Below are the code and all the weights of a small trained network. Each question names an input and a target symbol and asks about switching units off, where a switched-off unit gives its printed mean instead of its output.

import numpy as np


def w(rows, s, z=0):
    codes = np.array(rows[::2]) - 128.0
    scale = np.full(codes.shape[1], s)
    scale[-1] = z or s
    return codes * scale


def norm(h):
    return h / np.sqrt((h * h).mean(-1, keepdims=True) + 1e-5)


def f(y):
    return np.maximum(y, 0)


def softmax(a):
    e = np.exp(a - a.max(-1, keepdims=True))
    return e / e.sum(-1, keepdims=True)


def log_softmax(a):
    a = a - a.max(-1, keepdims=True)
    return a - np.log(np.exp(a).sum(-1, keepdims=True))


def net(x, mask):
    ids = ['Γζημξσ'.index(c) for c in x.split()]
    T = len(ids)
    res = E[ids] + P[:T]
    u = 0
    for l in range(3):
        q, k, v = (norm(res) @ M[l].T for M in (Q, K, V))
        z = softmax(np.where(np.tri(T) > 0, q @ k.T / 3**0.5, -1e9)) @ v
        res = res + np.where(mask[u], z, O[l][:, -1]) @ O[l][:, :-1]
        u += 1
        y = f(norm(res) @ A[l][:, :-1].T + A[l][:, -1])
        res = res + np.where(mask[u : u + 8], y, B[l][:, -1]) @ B[l][:, :-1]
        u += 8
    return log_softmax(norm(res)[-1] @ U[:, :-1].T + U[:, -1])


Q, K, V, O, A, B = {}, {}, {}, {}, {}, {}
E = w([
[76,115,87,186,106,106,171],'Γ',
[119,103,52,101,92,127,85],'ζ',
[84,171,58,146,117,74,135],'η',
[60,31,170,156,58,75,52],'μ',
[172,124,133,93,81,4,36],'ξ',
[249,152,91,183,157,206,112],'σ',
],0.0032)
P = w([
[164,92,82,107,93,147,144],'0',
[103,134,128,63,79,156,142],'1',
[80,176,190,88,99,175,128],'2',
[91,194,133,181,104,164,147],'3',
[48,160,110,254,144,121,24],'4',
[139,65,64,160,208,128,49],'5',
],0.0047)
Q[0] = w([
[146,44,91,121,255,72,124],'0.h1',
[145,116,105,13,150,70,174],'0.h1',
[84,185,226,87,48,146,173],'0.h1',
],0.0063)
K[0] = w([
[71,220,253,132,183,185,135],'0.h1',
[183,152,215,252,230,117,69],'0.h1',
[167,61,26,223,105,106,124],'0.h1',
],0.0055)
V[0] = w([
[136,255,80,113,101,147,153],'0.h1',
[26,89,101,158,37,161,226],'0.h1',
[227,112,137,233,83,240,133],'0.h1',
],0.0041)
O[0] = w([
[161,123,190,86,175,39,116,229],'0.h1',
[151,157,18,65,163,70,123,252],'0.h1',
[96,100,126,152,253,148,171,215],'0.h1',
],0.0051,0.0029)
A[0] = w([
[162,189,234,163,85,156,168,72],'0.n1',
[3,155,125,203,116,68,111,138],'0.n2',
[222,195,125,131,138,174,53,102],'0.n3',
[99,184,89,177,169,151,204,71],'0.n4',
[80,87,198,64,167,131,209,81],'0.n5',
[94,94,165,203,9,103,145,119],'0.n6',
[113,132,119,100,157,92,150,1],'0.n7',
[33,200,104,137,62,84,127,137],'0.n8',
],0.0039,0.0053)
B[0] = w([
[138,106,66,104,174,165,105,139],'0.n1',
[137,75,135,65,135,84,65,250],'0.n2',
[139,79,90,114,130,125,36,204],'0.n3',
[99,123,167,67,81,129,85,166],'0.n4',
[92,135,163,112,85,159,54,160],'0.n5',
[124,86,133,34,116,114,154,167],'0.n6',
[85,108,153,98,71,184,3,128],'0.n7',
[132,63,115,80,116,135,154,249],'0.n8',
],0.0051,0.0025)
Q[1] = w([
[212,116,2,59,172,24,129],'1.h1',
[89,126,97,41,27,103,148],'1.h1',
[180,52,58,47,95,72,84],'1.h1',
],0.0052)
K[1] = w([
[149,115,122,120,159,130,1],'1.h1',
[115,120,82,86,82,184,75],'1.h1',
[181,87,85,160,148,144,31],'1.h1',
],0.0066)
V[1] = w([
[249,142,95,137,99,141,155],'1.h1',
[198,107,85,123,210,183,144],'1.h1',
[28,157,146,121,134,121,255],'1.h1',
],0.0041)
O[1] = w([
[77,172,231,72,227,206,118,142],'1.h1',
[74,227,176,70,124,87,93,218],'1.h1',
[140,121,5,116,197,66,206,3],'1.h1',
],0.0033,0.0035)
A[1] = w([
[72,163,171,139,88,73,177,17],'1.n1',
[87,185,144,217,112,141,165,20],'1.n2',
[188,145,150,118,146,118,109,138],'1.n3',
[171,116,113,164,108,170,154,114],'1.n4',
[92,74,86,247,100,164,247,11],'1.n5',
[77,172,157,172,103,112,255,1],'1.n6',
[107,123,71,132,145,135,167,121],'1.n7',
[78,82,114,189,83,119,232,13],'1.n8',
],0.0088,0.0091)
B[1] = w([
[8,205,105,120,85,200,67,128],'1.n1',
[27,207,225,25,160,104,109,128],'1.n2',
[94,151,135,138,110,133,154,251],'1.n3',
[69,161,163,109,147,112,97,130],'1.n4',
[4,240,238,171,86,181,18,128],'1.n5',
[88,255,154,62,55,166,73,128],'1.n6',
[163,59,151,92,144,143,123,171],'1.n7',
[78,27,158,103,96,172,84,128],'1.n8',
],0.0089,0.003)
Q[2] = w([
[173,46,184,92,140,116,2],'2.h1',
[115,235,146,223,121,104,192],'2.h1',
[18,239,210,153,139,165,150],'2.h1',
],0.007)
K[2] = w([
[197,171,125,253,176,115,35],'2.h1',
[94,73,101,26,146,173,181],'2.h1',
[179,54,113,110,152,196,252],'2.h1',
],0.0066)
V[2] = w([
[66,21,230,150,176,138,192],'2.h1',
[169,161,252,93,126,9,127],'2.h1',
[145,63,119,137,13,91,149],'2.h1',
],0.0047)
O[2] = w([
[192,86,161,131,206,102,53,85],'2.h1',
[198,255,227,56,56,67,84,171],'2.h1',
[212,70,105,72,79,171,163,4],'2.h1',
],0.0057,0.0022)
A[2] = w([
[99,123,184,202,154,125,83,137],'2.n1',
[177,163,85,140,127,109,255,1],'2.n2',
[109,105,202,215,242,75,115,99],'2.n3',
[83,59,69,182,114,175,183,136],'2.n4',
[181,148,93,139,140,170,104,111],'2.n5',
[136,81,93,157,104,143,213,131],'2.n6',
[88,79,171,95,88,120,115,160],'2.n7',
[89,127,139,84,110,124,100,153],'2.n8',
],0.0065,0.0061)
B[2] = w([
[174,87,140,104,213,100,85,223],'2.n1',
[129,70,102,122,139,1,69,129],'2.n2',
[116,229,235,146,198,85,49,254],'2.n3',
[130,166,200,236,101,46,153,155],'2.n4',
[49,87,108,157,169,143,157,135],'2.n5',
[164,191,194,111,97,114,125,142],'2.n6',
[149,151,117,165,158,209,103,222],'2.n7',
[128,105,112,178,141,188,141,238],'2.n8',
],0.0054,0.0051)
U = w([
[93,150,3,51,173,90,180,69],'Γ',
[177,204,180,55,21,104,152,158],'ζ',
[212,40,133,130,127,216,115,13],'η',
[102,102,107,232,86,111,202,82],'μ',
[34,195,185,174,152,181,93,249],'ξ',
[159,118,168,129,223,24,131,88],'σ',
],0.0051,0.0011)

Each question gives the input, a string of symbols that net reads in full, and the target symbol t.
The units are the heads (3 rows each of Q, K, V and O) and the neurons (one row each of A and B). Each row of codes is followed by its name. A weight is (code - 128) times the scale printed after its matrix; where a second scale follows, it is the last column's (O, A, B and U).
mask holds one flag per unit, layer by layer, with each layer's heads first. A switched-off unit (its flag False) gives its mean, the last column of its rows in O or B, instead of its output. The means were averaged over made-up inputs and are rounded, as every weight is.
A unit's drop is (log p(t) with every unit on - log p(t) with that unit switched off) / (log p(t) with every unit on - log p(t) with every unit switched off).
The circuit of an input: a set's keep is (log p(t) with only the set's units on - log p(t) with every unit switched off) / (log p(t) with every unit on - log p(t) with every unit switched off). Starting from the 12 units with the biggest drops (on a tie, the unit counted first), units are removed one at a time, each time the one whose removal leaves the highest keep (on an exact tie, the one counted first), for as long as the keep stays at least 0.8.
units of the circuit, in order: the units of the circuit, biggest drop first
unit that matters most: the unit with the biggest drop
top k neurons: the k neurons with the biggest drops, biggest first
k most important neurons of layer l: the k neurons of layer l with the biggest drops, biggest first
drop of u: that unit's drop, to one decimal
input Γ σ Γ μ, target Γ: top 2 neurons : [2.n3; 0.n2]
input μ η η σ, target μ: unit that matters most : 2.h1
input ξ η ξ ζ ζ, target η: units of the circuit, in order : [1.h1; 2.n3; 2.h1]
input η ξ μ, target ζ: units of the circuit, in order : [2.h1; 0.h1]
input η η σ ζ, target ζ: units of the circuit, in order : [0.h1; 2.h1]
input ξ η σ, target η: units of the circuit, in order : [0.h1; 1.h1; 2.h1]
input η η η μ ξ, target ζ: units of the circuit, in order : [2.h1; 0.h1]
input μ μ σ σ, target μ: units of the circuit, in order : [0.h1; 2.h1; 2.n4]
input μ σ μ, target μ: top 2 neurons : [2.n4; 2.n3]
input ξ ξ σ η Γ, target η: units of the circuit, in order : [0.h1; 2.h1; 1.h1]
input σ Γ ξ η, target ζ: 2 most important neurons of layer 2 : [2.n1; 2.n3]
input σ Γ η ζ, target σ: top 2 neurons : [1.n7; 0.n8]
input σ σ Γ η μ σ, target Γ: top 2 neurons : [2.n3; 2.n7]
input μ η ξ, target μ: top neuron : [2.n4]
input Γ ξ ξ, target Γ: top 2 neurons : [2.n3; 0.n2]
input μ η μ, target η: 3 most important neurons of layer 0 : [0.n8; 0.n2; 0.n6]
input ξ ξ ζ ξ σ, target η: top 2 neurons : [2.n3; 0.n2]
input η ζ σ σ, target ζ: drop of 1.h1 : -0.2
input η σ σ ξ, target ζ: drop of 1.n3 : 0.0
input μ ζ Γ, target μ: drop of 2.n4 : 0.5
input ξ η η ξ, target η: most important neuron of layer 0 : [0.n8]
